Below is a small trained network, with its code and all its weights. Each question gives an input and a target symbol and asks what happens when units are switched off, that is, made to give their printed mean instead of their output.

import numpy as np


def w(rows, s, z=0):
    codes = np.array(rows[::2]) - 128.0
    scale = np.full(codes.shape[1], s)
    scale[-1] = z or s
    return codes * scale


def f(y):
    return np.maximum(y, 0)


def softmax(a):
    e = np.exp(a - a.max(-1, keepdims=True))
    return e / e.sum(-1, keepdims=True)


def log_softmax(a):
    a = a - a.max(-1, keepdims=True)
    return a - np.log(np.exp(a).sum(-1, keepdims=True))


def net(x, mask):
    ids = ['αγδεζθμξστφψ'.index(c) for c in x.split()]
    T = len(ids)
    res = E[ids] + P[:T]
    u = 0
    for l in range(2):
        r = res
        for j in range(3):
            rows = slice(2 * j, 2 * j + 2)
            q, k, v = (r @ M[l][rows].T for M in (Q, K, V))
            z = softmax(np.where(np.tri(T) > 0, q @ k.T / 2**0.5, -1e9)) @ v
            o = O[l][rows]
            res = res + np.where(mask[u + j], z, o[:, -1]) @ o[:, :-1]
        u += 3
        y = f(res @ A[l][:, :-1].T + A[l][:, -1])
        res = res + np.where(mask[u : u + 4], y, B[l][:, -1]) @ B[l][:, :-1]
        u += 4
    return log_softmax(res[-1] @ U[:, :-1].T + U[:, -1])


Q, K, V, O, A, B = {}, {}, {}, {}, {}, {}
E = w([
[140,122,115,158,148],'α',
[136,131,123,122,142],'γ',
[109,141,123,135,143],'δ',
[101,141,136,133,146],'ε',
[84,140,142,143,150],'ζ',
[95,134,155,104,143],'θ',
[146,145,106,75,134],'μ',
[182,126,102,62,137],'ξ',
[187,168,192,193,120],'σ',
[25,171,165,68,132],'τ',
[125,147,121,36,126],'φ',
[107,69,130,109,6],'ψ',
],0.021)
P = w([
[161,151,182,103,137],'0',
[131,219,67,156,112],'1',
[116,143,68,145,150],'2',
[160,67,205,103,160],'3',
[121,202,61,130,109],'4',
[93,80,44,140,164],'5',
[145,6,191,96,177],'6',
[117,190,48,129,116],'7',
],0.015)
Q[0] = w([
[120,95,130,132,67],'0.h1',
[107,186,70,140,5],'0.h1',
[80,135,147,157,125],'0.h2',
[111,102,99,114,77],'0.h2',
[120,94,118,120,113],'0.h3',
[145,143,153,152,101],'0.h3',
],0.025)
K[0] = w([
[134,118,110,135,51],'0.h1',
[66,5,57,101,133],'0.h1',
[52,129,174,161,133],'0.h2',
[95,107,94,73,79],'0.h2',
[119,156,106,131,117],'0.h3',
[148,164,151,130,101],'0.h3',
],0.017)
V[0] = w([
[133,158,178,112,160],'0.h1',
[140,185,125,137,254],'0.h1',
[117,81,92,136,152],'0.h2',
[65,150,70,74,158],'0.h2',
[201,210,246,133,82],'0.h3',
[133,77,189,143,122],'0.h3',
],0.0079)
O[0] = w([
[79,82,85,103,134,143],'0.h1',
[79,129,55,81,242,59],'0.h1',
[122,180,115,133,100,63],'0.h2',
[216,215,225,177,114,230],'0.h2',
[60,19,88,139,1,87],'0.h3',
[139,59,131,135,142,8],'0.h3',
],0.0081,0.0016)
A[0] = w([
[106,162,179,6,146,99],'0.n1',
[64,25,150,126,200,3],'0.n2',
[50,112,93,186,200,86],'0.n3',
[173,3,230,191,103,69],'0.n4',
],0.0067,0.0064)
B[0] = w([
[78,111,124,57,67,224],'0.n1',
[162,255,158,153,92,191],'0.n2',
[168,132,213,159,177,235],'0.n3',
[120,183,122,63,192,254],'0.n4',
],0.0082,0.0041)
Q[1] = w([
[113,100,114,183,187],'1.h1',
[184,11,249,111,106],'1.h1',
[110,181,80,120,160],'1.h2',
[163,139,162,122,111],'1.h2',
[162,103,141,90,133],'1.h3',
[119,160,133,111,132],'1.h3',
],0.018)
K[1] = w([
[105,93,136,164,240],'1.h1',
[100,39,87,248,18],'1.h1',
[104,172,93,88,221],'1.h2',
[161,137,146,190,101],'1.h2',
[156,168,83,109,87],'1.h3',
[123,121,186,171,145],'1.h3',
],0.012)
V[1] = w([
[137,96,183,219,151],'1.h1',
[247,75,60,121,137],'1.h1',
[102,181,61,167,113],'1.h2',
[76,99,71,180,109],'1.h2',
[166,95,171,86,161],'1.h3',
[82,155,133,188,138],'1.h3',
],0.012)
O[1] = w([
[98,90,161,205,189,3],'1.h1',
[231,48,8,158,119,20],'1.h1',
[183,157,157,194,161,164],'1.h2',
[155,125,147,139,194,31],'1.h2',
[91,104,157,98,172,126],'1.h3',
[151,104,89,127,103,109],'1.h3',
],0.011,0.0056)
A[1] = w([
[113,73,205,75,72,130],'1.n1',
[44,136,103,249,153,2],'1.n2',
[72,136,198,81,103,236],'1.n3',
[95,153,121,138,88,40],'1.n4',
],0.012,0.0088)
B[1] = w([
[104,168,117,173,208,198],'1.n1',
[8,134,119,204,12,147],'1.n2',
[161,66,107,140,110,253],'1.n3',
[165,161,183,83,97,154],'1.n4',
],0.013,0.027)
U = w([
[168,106,85,179,145,59],'α',
[200,148,137,140,229,150],'γ',
[108,227,134,117,200,99],'δ',
[106,154,136,104,150,124],'ε',
[95,106,143,101,104,93],'ζ',
[135,11,139,74,124,245],'θ',
[136,190,110,101,174,107],'μ',
[180,88,77,126,111,68],'ξ',
[145,14,111,111,56,79],'σ',
[113,126,190,73,132,112],'τ',
[112,110,134,58,87,98],'φ',
[202,79,159,146,87,97],'ψ',
],0.012)

Each question gives the input, a string of symbols that net reads in full, and the target symbol t.
The units are the heads (2 rows each of Q, K, V and O) and the neurons (one row each of A and B). Each row of codes is followed by its name. A weight is (code - 128) times the scale printed after its matrix; where a second scale follows, it is the last column's (O, A, B and U).
mask holds one flag per unit, layer by layer, with each layer's heads first. A switched-off unit (its flag False) gives its mean, the last column of its rows in O or B, instead of its output. The means were averaged over made-up inputs and are rounded, as every weight is.
A unit's drop is (log p(t) with every unit on - log p(t) with that unit switched off) / (log p(t) with every unit on - log p(t) with every unit switched off).
The circuit of an input: a set's keep is (log p(t) with only the set's units on - log p(t) with every unit switched off) / (log p(t) with every unit on - log p(t) with every unit switched off). Starting from the 12 units with the biggest drops (on a tie, the unit counted first), units are removed one at a time, each time the one whose removal leaves the highest keep (on an exact tie, the one counted first), for as long as the keep stays at least 0.8.
circuit, biggest first: the units of the circuit, biggest drop first
most important unit: the unit with the biggest drop
top k neurons: the k neurons with the biggest drops, biggest first
heads that matter: for each layer, one digit per head in row order, 1 if its drop is at least 0.15 and else 0, layers parted by /
input α δ φ α δ, target φ: circuit, biggest first : [1.h1, 1.n1]
input α ψ τ, target τ: top 2 neurons : [1.n3, 1.n1]
input α ψ α α μ ζ α θ, target θ: circuit, biggest first : [1.n1, 1.n3, 1.h3]
input γ ψ δ ψ ε α ε, target γ: top 2 neurons : [1.n2, 0.n2]
input α α ζ ξ μ, target ξ: heads that matter : 000 / 100
input φ δ α τ φ, target φ: most important unit : 1.h1
input ψ α φ ζ α ζ, target ζ: circuit, biggest first : [1.h1, 1.n2, 0.n4]
input φ α τ τ θ φ δ σ, target φ: circuit, biggest first : [1.h1, 0.h3, 0.n1]
input ψ θ φ α ζ, target φ: circuit, biggest first : [1.h1, 1.n1]
input φ ε α α ψ φ ζ α, target φ: heads that matter : 000 / 110
input ψ σ ζ ψ, target γ: heads that matter : 100 / 000
input μ φ τ θ γ, target τ: heads that matter : 001 / 100
input δ α γ, target γ: circuit, biggest first : [1.n2, 1.h2]
input μ φ α ζ ε, target ζ: most important unit : 1.h1
input δ γ ξ ξ, target γ: top 4 neurons : [1.n2, 1.n1, 1.n3, 0.n4]
input ξ γ ζ α α μ, target μ: heads that matter : 101 / 100
input α ψ μ ψ α θ θ α, target θ: heads that matter : 000 / 111
input α μ α φ ξ, target φ: circuit, biggest first : [1.n1, 1.h1, 0.n1]
input α α ζ ψ μ ξ, target ξ: circuit, biggest first : [1.h1, 0.h3]
input θ ψ ζ, target ζ: heads that matter : 001 / 100
input α ψ ψ α γ, target ψ: most important unit : 0.h1
input ψ α α ζ δ θ ε α, target θ: top 2 neurons : [1.n1, 0.n3]
